[[129 107 121 133]
 [115 125 123 138]
 [116 148 131 127]
 [124 122 131 138]
 [128 118 119 137]]
|
[[115 125 123]
 [116 148 131]]

[[145 121 137]
 [105 133 124]
 [155 126 133]]
|
[[105 133 124]
 [155 126 133]]

[[118 135  99]
 [ 98 123 130]
 [138 118 128]
 [118 111 142]]
|
[[ 98 123 130]
 [138 118 128]]

[[121 138 122 132]
 [129 113 142 111]
 [131 150 126 158]
 [150 143 137 131]]
|
[[129 113 142]
 [131 150 126]]

[[102 154 139 114 138]
 [145 124 148 153 102]
 [127 127 110 149 112]
 [130 140 133 115 113]]
|
[[145 124 148]
 [127 127 110]]

[[141 139 127 124 126]
 [103 119 122 121 144]
 [128 136 121 133 135]
 [116 129 132 124 137]]
|
[[103 119 122]
 [128 136 121]]

[[137 142 105 118 145]
 [143 150 101 141 141]
 [155 149 102 120 152]
 [147 137 121 124 139]]
|
[[143 150 101]
 [155 149 102]]

[[125 117 139 146]
 [106 133 131 124]
 [120 147 135 132]]
|
[[106 133 131]
 [120 147 135]]
---
[[132 119 122 116]
 [138 139 114 116]
 [117 111 131 130]
 [117 141 146 124]
 [140 122 131 154]]
|
[[139 114]
 [111 131]]

[[135 134 148]
 [118 133 125]
 [149 109 132]]
|
[[133 125]
 [109 132]]

[[117 122 133 121 117]
 [131 102 133 139 111]
 [125 142 124 130 137]]
|
[[102 133]
 [142 124]]

[[134 129 131 133 129]
 [104 127 133 129 128]
 [145 127 131 129 131]
 [140 130 127 117 125]
 [138 129 135 133 125]]
|
[[127 133]
 [127 131]]

[[128 130 115 128]
 [135 139 120 102]
 [137 109 122 130]]
|
[[139 120]
 [109 122]]

[[117 145 124 114]
 [121 144 138 142]
 [135 122 106 135]
 [121 146 138 140]
 [149 133 118 122]]
|
[[144 138]
 [122 106]]
---
[[117 106 113]
 [141 136 148]
 [118 111 105]
 [108 110 123]
 [144 148 140]]
|
[[144 108 118 141 117]
 [148 110 111 136 106]
 [140 123 105 148 113]]

[[130 126 125 130 127 130 130 125 129 126 130 128 130 128 129]
 [125 123 130 108 136 125 127 131 120 136 126 130 128 117 106]]
|
[[125 130]
 [123 126]
 [130 125]
 [108 130]
 [136 127]
 [125 130]
 [127 130]
 [131 125]
 [120 129]
 [136 126]
 [126 130]
 [130 128]
 [128 130]
 [117 128]
 [106 129]]

[[112 118 128 123 128 128 130]
 [140 128 122 128 128 119 133]
 [123 127 124 121 132 124 130]
 [110 128 140 109 143 124 133]
 [109 105 128 128 142 121 131]
 [135 128 118 128 128 121 133]
 [130 132 124 130 127 127 128]
 [117 119 128 114 137 121 132]
 [141 130 128 122 128 116 134]
 [111 117 138 118 128 129 129]
 [139 139 128 140 128 128 122]
 [130 132 129 134 124 132 128]]
|
[[130 139 111 141 117 130 135 109 110 123 140 112]
 [132 139 117 130 119 132 128 105 128 127 128 118]
 [129 128 138 128 128 124 118 128 140 124 122 128]
 [134 140 118 122 114 130 128 128 109 121 128 123]
 [124 128 128 128 137 127 128 142 143 132 128 128]
 [132 128 129 116 121 127 121 121 124 124 119 128]
 [128 122 129 134 132 128 133 131 133 130 133 130]]

[[121 116 113 129 124 124 150 126 131 120 147]
 [125 140 130 125 118 126 108 137 149 115 129]
 [127 136 124 139 138 133 149 119 126 148 119]
 [121 129 122 141 131 113 151 121 111 134 129]
 [119 139 129 122 125 124 106 135 148 116 127]]
|
[[119 121 127 125 121]
 [139 129 136 140 116]
 [129 122 124 130 113]
 [122 141 139 125 129]
 [125 131 138 118 124]
 [124 113 133 126 124]
 [106 151 149 108 150]
 [135 121 119 137 126]
 [148 111 126 149 131]
 [116 134 148 115 120]
 [127 129 119 129 147]]

[[135 119]
 [117 107]
 [123 117]
 [128 133]
 [120 127]
 [119 121]
 [139 123]
 [134 147]
 [151 152]
 [142 132]]
|
[[142 151 134 139 119 120 128 123 117 135]
 [132 152 147 123 121 127 133 117 107 119]]

[[130 129 144 116 136 121 131 134 126 116 128 117 133]
 [138 129 143 116 139 117 131 131 131 125 126 117 123]
 [131 127 146 115 134 121 133 135 124 126 134 117 121]
 [133 125 150 113 134 119 135 137 123 148 122 117 138]
 [139 128 143 115 138 117 131 133 130 136 134 117 128]
 [135 125 151 113 134 118 135 138 123 129 146 117 127]
 [133 130 142 118 140 111 131 125 135 117 123 117 136]]
|
[[133 135 139 133 131 138 130]
 [130 125 128 125 127 129 129]
 [142 151 143 150 146 143 144]
 [118 113 115 113 115 116 116]
 [140 134 138 134 134 139 136]
 [111 118 117 119 121 117 121]
 [131 135 131 135 133 131 131]
 [125 138 133 137 135 131 134]
 [135 123 130 123 124 131 126]
 [117 129 136 148 126 125 116]
 [123 146 134 122 134 126 128]
 [117 117 117 117 117 117 117]
 [136 127 128 138 121 123 133]]

[[133 123 132 149 151]
 [138 143 113 138 136]
 [134 137 131 121 122]
 [136 113 120 133 129]
 [124 143 136 102 105]
 [127 149 132 114 117]]
|
[[127 124 136 134 138 133]
 [149 143 113 137 143 123]
 [132 136 120 131 113 132]
 [114 102 133 121 138 149]
 [117 105 129 122 136 151]]

[[126 136 141 130 109 128 127]
 [130 122 124 133 129 125 122]
 [136 137 131 105 126 139 138]
 [141 133 131 109 118 137 128]
 [119 112 116 155 143 114 118]]
|
[[119 141 136 130 126]
 [112 133 137 122 136]
 [116 131 131 124 141]
 [155 109 105 133 130]
 [143 118 126 129 109]
 [114 137 139 125 128]
 [118 128 138 122 127]]
---
[[124 115 139 154 118 107 131]
 [119 129 128 133 125 140 126]
 [126 122 133 127 137 136 130]
 [124 127 122 132 126 139 128]
 [128 123 133 123 130 127 135]
 [145 111 152 147 111 125 110]
 [134 133 133 120 127 119 127]
 [137 108 153 151 112 119 114]
 [131 128 131 126 129 119 125]
 [139 136 129 134 107 129 143]
 [131 138 131 124 123 132 129]]
|
[[124 139 118 131]
 [119 128 125 126]
 [126 133 137 130]
 [124 122 126 128]
 [128 133 130 135]
 [145 152 111 110]
 [134 133 127 127]
 [137 153 112 114]
 [131 131 129 125]
 [139 129 107 143]
 [131 131 123 129]]

[[119 121 134 116 131 141 133 141 117]
 [120 138 128 117 135 131 114 128 118]
 [119 145 135 127 144 124 116 133 130]
 [135 110 137 131 122 117 143 137 133]
 [148 123 117 143 110 122 123 104 136]
 [125 114 139 124 126 130 136 141 125]
 [141 120 115 136 110 124 123 106 129]
 [112 155 138 125 149 127 106 135 130]
 [115 135 130 121 136 127 118 133 123]
 [116 144 131 111 141 134 109 133 113]]
|
[[119 134 131 133 117]
 [120 128 135 114 118]
 [119 135 144 116 130]
 [135 137 122 143 133]
 [148 117 110 123 136]
 [125 139 126 136 125]
 [141 115 110 123 129]
 [112 138 149 106 130]
 [115 130 136 118 123]
 [116 131 141 109 113]]

[[127 120 126 150 122 128 122 124 119 130 125]
 [130 125 124 123 122 119 119 127 142 129 135]
 [126 138 135 119 129 127 130 129 138 132 113]
 [128 127 136 126 132 129 124 128 140 129 115]
 [132 128 134 112 130 121 130 128 135 126 140]
 [125 127 123 128 120 121 119 128 122 125 139]
 [125 126 119 122 123 123 127 124 142 136 119]]
|
[[127 126 122 122 119 125]
 [130 124 122 119 142 135]
 [126 135 129 130 138 113]
 [128 136 132 124 140 115]
 [132 134 130 130 135 140]
 [125 123 120 119 122 139]
 [125 119 123 127 142 119]]

[[147 141 128 130 141 144]
 [150 140 128 136 141 135]
 [124 156 128 130 133 135]
 [128 153 135 130 141 135]]
|
[[147 128 141]
 [150 128 141]
 [124 128 133]
 [128 135 141]]

[[128 101 135 133 115 133 147 147 119 108 143 113 118]
 [129 102 138 130 114 135 150 150 118 102 143 112 117]]
|
[[128 135 115 147 119 143 118]
 [129 138 114 150 118 143 117]]

[[134 122 138 126 136 121 139 121 138 123 130 121 135 132 122]
 [132 135 128 139 106 141 136 142 134 142 114 128 118 138 131]
 [135 128 134 139 108 139 141 137 139 139 113 123 118 141 127]
 [126 128 128 125 129 126 125 125 127 126 129 127 131 126 127]
 [119 138 114 121 134 129 110 134 113 125 136 139 127 114 137]
 [129 125 133 129 133 124 129 125 128 126 129 127 130 127 125]]
|
[[134 138 136 139 138 130 135 122]
 [132 128 106 136 134 114 118 131]
 [135 134 108 141 139 113 118 127]
 [126 128 129 125 127 129 131 127]
 [119 114 134 110 113 136 127 137]
 [129 133 133 129 128 129 130 125]]

[[130 122 128 122 126 124 129 116 132 126 121]
 [133 123 138 127 133 126 115 134 128 127 128]
 [124 144 114 135 120 126 147 130 117 153 135]]
|
[[130 128 126 129 132 121]
 [133 138 133 115 128 128]
 [124 114 120 147 117 135]]
